Facts:
klogre ω grigreskas; stider ω flamam; zoflo ω fibi
zoflo ω poskir; katror ω gumigren; rebrer ω kugul
breplos ω bremok; breplos ω stustozik; laska ω flofa
kluram ω fadim; kluram ω stustozik; mesu ω kugul
traron ω rebrer; trogron ω redran; muroser ω bralam
rosti ω rebrer; stopa ω rugar; flamam ω lipes
klodir ω gretir; klodir ω laklan; gumigren ω fibi
gumigren ω flokletil; lipes ω zodis; lipes ω sigre
vozal ω mafle; vozal ω guda; vozal ω brigru
plugik ω grebem; plugik ω tranak; tetefla ω monun
godru ω ribu; godru ω mesu; laklan ω rebrer
brases ω gretir; gezor ω kugul; selu ω breplos
bigo ω vepim; bigo ω vobren; gokek ω lipes
ribu ω fibi; gimur ω tigum; tifusto ω gretir
tifusto ω mesu; tifusto ω pleflidar; flidrom ω ritre
flidrom ω flefal; flidrom ω brigru; guda ω sigre
mulirer ω gretir; segi ω gretir; segi ω ribu
leklolor ω fidra; leklolor ω breplos; kleklefir ω tolu
klezek ω debik; ditrok ω trapoflun; vada ω muroser
plabe ω vegu; brebres ω busok; bralam ω fibi
bosken ω pibas; gadro ω vozal; gadro ω fuver
gadro ω vorefan; kubre ω flamam; grebem ω flefal
rimas ω vada; redran ω fibi; gruzu ω bralam
gavum ω drogronak; kame ω plabe; kame ω sigre
novudri ω tabi; novudri ω monun; mustipli ω sigre
mustipli ω popa; dresas ω fidra; dresas ω bremok
dresas ω gumigren; bakle ω pleflidar; flefal ω bremok
flefal ω flokletil; flefal ω pumitel; klove ω pladudir
klove ω graziplu; klove ω stustozik; demegik ω kugul
demegik ω mulirer; demegik ω rebrer; trepuzil ω gruzu
kamur ω pladudir; kamur ω kame; dumi ω trogron
skoplofi ω tigum; vorefan ω luplal; vorefan ω plonol
busok ω vegu; draflek ω mulirer; draflek ω fibi
pibas ω vegu; trenom ω zodis; trenom ω demegik
gretir ω kugul; gretir ω fibi; kugul ω bremok
fiples ω troplubu; fiples ω pibas; monun ω busok
monun ω troplubu; monun ω subro; fletru ω fadim
muplol ω breplos; klune ω fibi; klune ω gumigren
trezim ω ritre; vepim ω bremok; vepim ω vegu
vepim ω ritre; vepim ω brigru; vegu ω flokletil
kezom ω demegik; flokletil ω gretir; flokletil ω rebrer
flokletil ω bremok; zetrupi ω bosken; zetrupi ω braklun
zodis ω fidra; zodis ω bremok; zodis ω subro
mafle ω plabe; mafle ω muroser; zamek ω flofa
zamek ω trezim; sazem ω pladudir; stebo ω fibi
stebo ω trenom; drogronak ω dresas; fadim ω vegu
fadim ω plugru; fadim ω brigru; triklon ω dresas
triklon ω fuver; vobren ω sigre; tolu ω fibi
fidra ω kugul; fidra ω gumigren; stugrupa ω klezek
stugrupa ω gumigren; drubrin ω rebrer; drubrin ω fibi
fluplal ω fuplen; fluplal ω koduk; ragrukle ω tetefla
ragrukle ω mesu; ragrukle ω flokletil; pumitel ω rebrer
graziplu ω pumitel; kabam ω rebrer; loral ω gimur
loral ω flidrom; loral ω flokletil; klogre δ b
stider δ c; zoflo δ d; brutu δ a
stustozik δ c; katror δ d; stoduk δ c
rebrer δ b; breplos δ d; laska δ d
kluram δ d; dratral δ b; brulor δ a
mesu δ c; rori δ b; traron δ a
trogron δ a; muroser δ b; rosti δ c
stopa δ b; dotrum δ d; tabi δ b
popa δ a; flamam δ c; klodir δ c
gumigren δ a; bremok δ b; fliron δ b
skisker δ a; lipes δ c; vozal δ d
plugik δ b; tetefla δ c; pliskezom δ a
godru δ a; laklan δ c; ritre δ d
brases δ c; gezor δ c; tranak δ b
rasus δ d; fibi δ a; brigru δ b
selu δ d; bigo δ c; gokek δ c
fuver δ a; ribu δ a; gimur δ a
pladudir δ c; tifusto δ a; flidrom δ b
guda δ a; puvo δ d; stotak δ b
mulirer δ a; segi δ c; leklolor δ a
kleklefir δ b; klezek δ d; rugar δ a
rutribre δ a; ditrok δ b; pletefin δ c
vada δ a; plabe δ c; brebres δ a
bralam δ d; bosken δ a; luplal δ d
gadro δ a; kubre δ b; grebem δ d
tigum δ b; flofa δ b; rimas δ a
seplam δ b; grigreskas δ a; debik δ a
redran δ a; gruzu δ d; gavum δ b
subro δ b; kame δ b; novudri δ a
braklun δ a; mustipli δ a; dresas δ a
bakle δ d; plonol δ a; flefal δ d
klove δ b; demegik δ d; troplubu δ a
trepuzil δ d; kamur δ b; dumi δ b
skoplofi δ a; klasan δ b; sebrom δ d
duklur δ a; vorefan δ b; busok δ b
draflek δ c; pibas δ a; trenom δ c
skofi δ c; pleflidar δ a; gretir δ a
sigre δ c; kuflak δ b; tenu δ b
laskam δ d; kugul δ d; fiples δ a
brutrostok δ b; monun δ b; fuplen δ a
skiple δ c; fletru δ c; muplol δ c
klune δ a; segral δ a; stanol δ a
klavu δ b; trezim δ a; tradre δ b
vepim δ b; vegu δ b; kezom δ d
flokletil δ c; plugru δ c; kloplel δ b
poskir δ c; zetrupi δ a; zodis δ c
mafle δ c; trapoflun δ a; vebril δ d
zamek δ a; sazem δ a; stebo δ c
drogronak δ a; fadim δ a; triklon δ d
koduk δ b; vobren δ d; tolu δ d
fidra δ b; stugrupa δ a; drubrin δ b
fluplal δ a; ragrukle δ d; pumitel δ a
graziplu δ c; kabam δ b; bosik δ a
loral δ a; zoflo ε segi; katror ε kame
stoduk ε tenu; breplos ε brutu; kluram ε kezom
brulor ε mulirer; stopa ε zoflo; popa ε muplol
klodir ε rasus; bremok ε gumigren; fliron ε gavum
lipes ε grebem; pliskezom ε gruzu; godru ε kleklefir
rasus ε rori; brigru ε dratral; selu ε pibas
bigo ε fadim; fuver ε stustozik; gimur ε vada
pladudir ε segral; guda ε stanol; stotak ε fluplal
leklolor ε trezim; rugar ε skiple; rutribre ε tolu
brebres ε dotrum; kubre ε flamam; grebem ε trepuzil
grigreskas ε bakle; gruzu ε klodir; gavum ε plugru
kame ε vebril; braklun ε tetefla; dresas ε popa
plonol ε laskam; klove ε rimas; trepuzil ε klavu
kamur ε bigo; dumi ε plonol; duklur ε fiples
draflek ε pladudir; trenom ε klove; skofi ε flofa
pleflidar ε stugrupa; laskam ε godru; kugul ε dresas
fiples ε triklon; brutrostok ε trogron; fletru ε drubrin
segral ε brigru; klavu ε bremok; trezim ε grigreskas
kezom ε ragrukle; kloplel ε katror; zetrupi ε kamur
trapoflun ε rugar; koduk ε ribu; tolu ε pleflidar
fidra ε bosik; stugrupa ε tifusto; fluplal ε vegu
klogre π bosik; brutu π gretir; stustozik π tolu
stustozik π brases; breplos π gretir; breplos π zodis
breplos π mustipli; kluram π laklan; kluram π poskir
dratral π tolu; dratral π muplol; brulor π tolu
brulor π poskir; rori π plabe; rori π dratral
traron π tolu; rosti π brases; rosti π traron
rosti π stustozik; stopa π bralam; dotrum π brases
tabi π dumi; tabi π ritre; flamam π rutribre
flamam π vobren; klodir π dumi; lipes π pliskezom
lipes π debik; vozal π triklon; plugik π klasan
plugik π tradre; plugik π bralam; pliskezom π brases
pliskezom π stustozik; ritre π muplol; brases π traron
tranak π lipes; brigru π mustipli; bigo π tolu
gokek π trapoflun; tifusto π debik; puvo π gretir
rugar π zodis; pletefin π brases; pletefin π ritre
plabe π brases; brebres π plabe; brebres π puvo
bralam π tolu; luplal π duklur; luplal π tolu
grebem π duklur; grebem π tolu; grigreskas π kugul
grigreskas π stustozik; debik π pliskezom; redran π kuflak
gruzu π braklun; subro π laskam; subro π klodir
novudri π brebres; bakle π tolu; bakle π bralam
klove π bosken; klove π graziplu; skoplofi π brases
skoplofi π stustozik; sebrom π traron; sebrom π stider
duklur π rosti; vorefan π zamek; busok π klasan
gretir π pliskezom; gretir π duklur; gretir π ritre
sigre π bakle; kuflak π brulor; tenu π zodis
tenu π laklan; laskam π drogronak; fiples π sebrom
monun π stanol; monun π dratral; fletru π debik
fletru π vozal; fletru π mustipli; muplol π tolu
muplol π bralam; segral π pletefin; trezim π skisker
tradre π zetrupi; kezom π stopa; flokletil π tigum
zetrupi π stustozik; zodis π poskir; vebril π stanol
zamek π traron; sazem π laskam; triklon π dumi
vobren π seplam; fidra π poskir; fluplal π tradre
pumitel π rosti; pumitel π brulor; bosik π tolu
loral π rosti

Known rows:
mulirer: [  1   2   7  -1   0   1  -4   2   1   0   4  -3  -7  -7   3  -6   8   2
  -3  -3  -3   6   1  -3   2  -2  -1  -3   0   4   0   0  -7  -9 -11]
kame: [ 5 -3  6  0  1  1 -2  2 -1  0  4 -9 -4 -5  4 -2  3 -1  3  1 -6  1 -1 -5
 -1 -1  0  0 -2 -1  0 -5 -1 -3 -4]
brutrostok: [  7  -6   4   1   1   4   2   2  -5  -2   3 -14  -2  -4   3   1  -3  -3
   8   3  -9  -5  -3  -5  -4  -1  -1   1  -2  -6   1  -5   5   2   0]
plonol: [  4  -2   6   2  -2   4  -2   3  -1   2   5 -12  -5  -7   5  -2   1   0
   3  -2  -8   1   0  -1  -5  -1  -2  -4   0  -4   1  -4   1  -5 -10]
skisker: [ 3  0  5  1 -1  4 -1  3 -3  0  4 -9 -5 -6  2 -2  2 -1  3 -1 -7  1 -1 -3
 -2 -2 -2 -2  0 -1  1 -1 -1 -4 -8]
triklon: [-2 -1  6 -3  4  0 -5  3  0  1  2  1 -2 -7  5 -5  8  3 -7  2  5  6  0 -5
 -2 -1  1  0  1  1  0  0 -6 -5 -3]
grebem: [ -4   7   1   3  16 -11   8  -2 -14 -29  -8  15   1   8 -14  -1  -8  -6
   4  -3  -9  -4 -17   3   4  20 -13  14   4   7 -21  35  -2   9 -10]
poskir: [ 10  -2  -3   1   3   2  -2   4   2  -6  -5 -10   2  -1   6  -5   1  -7
   6  -3  -3  -1   2  -3  -9   0   1  -1  -5 -10   1   2   6  -9  -1]
gavum: [ 6 -3  5 -3  1  2 -2  1 -1 -1  3 -7 -4 -5  3 -2  4  0  2  3 -4  1 -2 -7
  1 -2  0  1 -2  0  1 -4 -3 -3  0]
godru: [ 5 -1  5 -2 -3  4 -4  2 -1  2  4 -8 -6 -8  4 -1  6  2  1  2 -4  4 -1 -8
  2 -5  0 -1  0  0  4 -5 -4 -5 -3]
ritre: [-1 -3  6  1  2  1 -2  3 -4  0  1 -6 -2 -6  5 -2  0  2  1  2 -1 -1 -2  0
 -9  5 -4  0  1 -4 -3 -1  1  2 -6]
bralam: [  8  -1   9  -5   0  -1  -6  -3   1  -3  -6  -4 -10   0   4   0  -2   6
  11   4   1   3  -2   0  -3  11 -10   6   2  -3  -9  -6   0   0  -7]
rosti: [ 11  -4  -4   1   0   4   2   9   3 -10  -1  -8   6   1   6  -2   2   8
   1  -6   8   2  -8  -5   2   2   0   1   4  -2  -5   1  -9   3  -1]
dotrum: [  3  -2   3   2   2   2   0   7   3  -4   4  -4   1  -1   6  -6   4   7
  -4  -7   4   5  -3  -1   2   4  -1  -3   4   3  -6   1 -10  -2 -12]
breplos: [  4  -7   0  -1   1   3   0   3  -6   0   0 -11   3  -5   3   3  -1  -4
   6   5  -2  -2  -4  -5 -10  -3   0   1   0 -11   3   0   7   4   6]
rasus: [  5  -3   6   3   0   4  -2   3   0   0   2 -11  -4  -6   7  -4   2   0
   2   0  -4   0   0  -4  -4   0  -1  -1  -3  -3   1  -6  -1  -5  -6]
vada: [  1   2   7  -1   0   1  -4   3   1   0   5  -3  -6  -7   3  -5   7   2
  -3  -3  -3   6   1  -3   2  -1  -1  -3   0   4   0   0  -7  -9 -11]
sazem: [ 2 -2  4 -3  0  3 -2  2 -2  1  3 -5 -3 -7  1  1  4  1  0  2 -1  4 -3 -6
 -1 -4 -1  0  2 -2  2  2 -2 -2 -1]
brigru: [  3  -6   5   1   2   2  -2   4  -1   3   4 -10   0  -6   5  -1   1   0
   2   2  -3   2   0  -2  -6   0   0  -2  -1  -5   0  -5   3  -2  -5]

Rows:
No name comes twice in this set of rows, the named rows included.
[ 5 -3  6 -1  2  0 -3  1  0 -2 -2 -7 -4 -1  5 -1 -2  3  9  0 -2  1 -2  3
 -7  8 -7  2  1 -6 -7 -3  3  0 -9] : luplal
[  7  -7   5  -2  -1   4  -1   1  -5   2   3 -13  -2  -7   4   3   1  -2
   6   8  -6  -3  -3  -9  -3  -5   1   2  -1  -6   5  -9   3   2   7] : dumi
[ 3 -2  3  3  2  1 -2  3 -2 -5 -3 -8 -1 -3  7 -5 -1  0  3 -1  0 -3 -2 -1
 -9  6 -3 -1 -1 -6 -2 -1  1 -2 -6] : sigre
[ 2  0  7 -1  3  0 -3  3  2  0  4 -3 -5 -5  5 -6  7  1 -3 -1 -2  4  2 -3
  2  1  1 -1 -1  4 -1 -3 -6 -8 -9] : vegu
[ 6 -3  1 -1 -2  4  1  7 -1 -3  6 -7  1 -3  2  1  4  8  0 -4  2  5 -7 -4
  4 -2 -2  0  7  1 -2  1 -9  3 -5] : skoplofi
[  7   0   3   3   1   0  -1   7   6 -10  -2  -4  -1   2   9  -7   1  13
   1 -10   8   4  -5   3   1  14  -7   0   5   2 -13  -2 -12  -1 -17] : stustozik
[ 3 -3  0  4  1  3  1  8 -1 -6  0 -8  3 -2  7 -4 -1  5 -1 -3  5 -2 -6 -3
 -5  5 -2 -2  3 -3 -4  1 -5  3 -5] : pletefin
[  4  -5   0  -2  -2   5  -1   3  -6   1   3 -10   0  -7   0   5   1   0
   5   5  -3   0  -6  -7  -4  -6  -1   1   3  -7   4   0   3   4   5] : brebres
[  7  -5   1  -1  -4   7   2   5  -5  -1   5 -13   1  -5   1   5   0   5
   6   1  -2   0  -8  -6  -1  -3  -2   1   5  -5   1  -2  -1   7   1] : zetrupi
[ 7 -4 -1  4  1  3  2  8  0 -9  0 -9  4 -1  6 -4  0  6  0 -6  5 -1 -7 -3
 -3  4 -1 -1  3 -2 -5  1 -8  3 -5] : plabe
[ 3  1  7 -2  2  0 -5  2  2 -2  1 -2 -5 -5  6 -8  8  2 -4  0  0  5  1 -6
  3  0  0 -1 -2  4  0 -2 -9 -8 -6] : ragrukle
[ 4 -1  2  1  2  1 -2  3 -1 -5 -3 -7 -1 -4  7 -5  1  0  1  0  1 -2 -2 -4
 -6  3 -1  0 -2 -5 -1  0 -2 -2 -2] : flokletil

The same elements again, as new rows of numbers:
Known rows:
stider: [  7   8   3   7 -14   1   3  -2   1   6  -6  -3  -9  -7   0]
grigreskas: [-19 -11  -8  -5   9  -9  -8   3   7 -16   7  -6   5   7   7]
laklan: [ 20  21  19  -2 -13  10 -26   8  -8 -19 -11   5  14 -12  -4]
zodis: [ 16   7  11   6 -14   1   4  -8  -6 -15 -29  11  -6   0  10]
pleflidar: [-24  -4 -14  -6   6   4  -7   3  -5 -13   9  -9  -5  -2  10]
luplal: [ 10   1  -8   6   2 -19   9   5  -3   7   5  -5  14  -5   2]
fibi: [-16  18 -17  -1  12   5  19 -13  16  -5  10  -8  25 -14  -9]
segi: [  3  10   2   7 -11   3   3  -1   3   4  -3   1  -1 -10  -4]
poskir: [  4  16 -10   0 -10  -1   4  -9   4 -15 -10  -4   6 -10  16]
ragrukle: [ 11   4   6   3  -9   2   0  -8 -12  20  -3   2  -3  -6  -5]
loral: [ 5 -4 10  1 -6  0  7 -3  1 -5 -9  1  2  4 -5]
mafle: [  7   5   2   8 -14   2   5  -2   1  11  -6  -1 -15  -5  -1]
bosik: [  9   1  -8   6  10 -16  18   9   6  -7   6 -11  11  -7   4]
pliskezom: [-22 -27  -1 -10   5 -22 -14   0  16 -16  21  -1   9   8  -9]
ditrok: [ 8  0  1 -4 -5  7  6 -4 -3  5  0 -5 -4 -3 -2]
klove: [ -8  -9   3  -3   9   3  -5   3  -3  -1   0   7 -10   9   2]
gretir: [ -7   7   6   3   5   5  16   8   6  -3   5  15  26   3 -23]
gimur: [ -5  -2   0  -3   6   8  -5  -2  -1   0   3  -2 -14   1   2]
duklur: [-14  -9  -5  -6  10  -7  -6   4   5 -19   1   0   4   9   8]

Rows:
No name comes twice in this set of rows, the named rows included.
[ -4  -5   4   2   4  -4 -12   4 -11   9   2  13  -5   4  -1] : kezom
[ 12   3   1  22   0 -16  19  18   2   8   5  -2  -6  -7  -5] : muplol
[  4  -4  11  -1  -3  -4   5  -5   5 -11 -11  -3   5   2  -4] : zamek
[-3  5 -1  1 -2  8 10 -3 -5  9 -4 -7  2 -2 -3] : kleklefir
[-22  12  -9   4  19   3   2 -11   1  16  11   8   6 -12 -13] : zoflo
[  5   4  14  -3   2   6 -26   2 -17  10   1  11  -7  -2  -6] : kugul
[ -1 -14   6  10  -4  -4  -5  21  10  17   1  12 -22  24   0] : lipes
[-3 -8 -2  3 13 -2  1  9 -1 -2  6  6 -8  7  1] : stopa
[ 30   5   2 -11  35  10 -26  -2  36  11  -4  -4 -10  28  23] : klavu
[-29   2 -14   6  -1  -1  -8  11  -5  -6   3  -8  -8  -2  15] : pladudir
[ -8  -8   0  -1   5   7  -6  -3  -7   8   3   0 -24   4   1] : kame
[-35  -8 -10   1   6  -1  -4  15  -6 -16  -2  -7   1  11  10] : segral
[ -2  -6   0   0   2   7  -2  -4  -2   5   1   0 -21   3   2] : guda
[ 22  14  19  -5  -7   8 -23   2 -21   1  -6  10  17 -10 -10] : demegik
[  3  17   2   3  17  13  17 -13  18  12   0   0  10  -7 -15] : gumigren

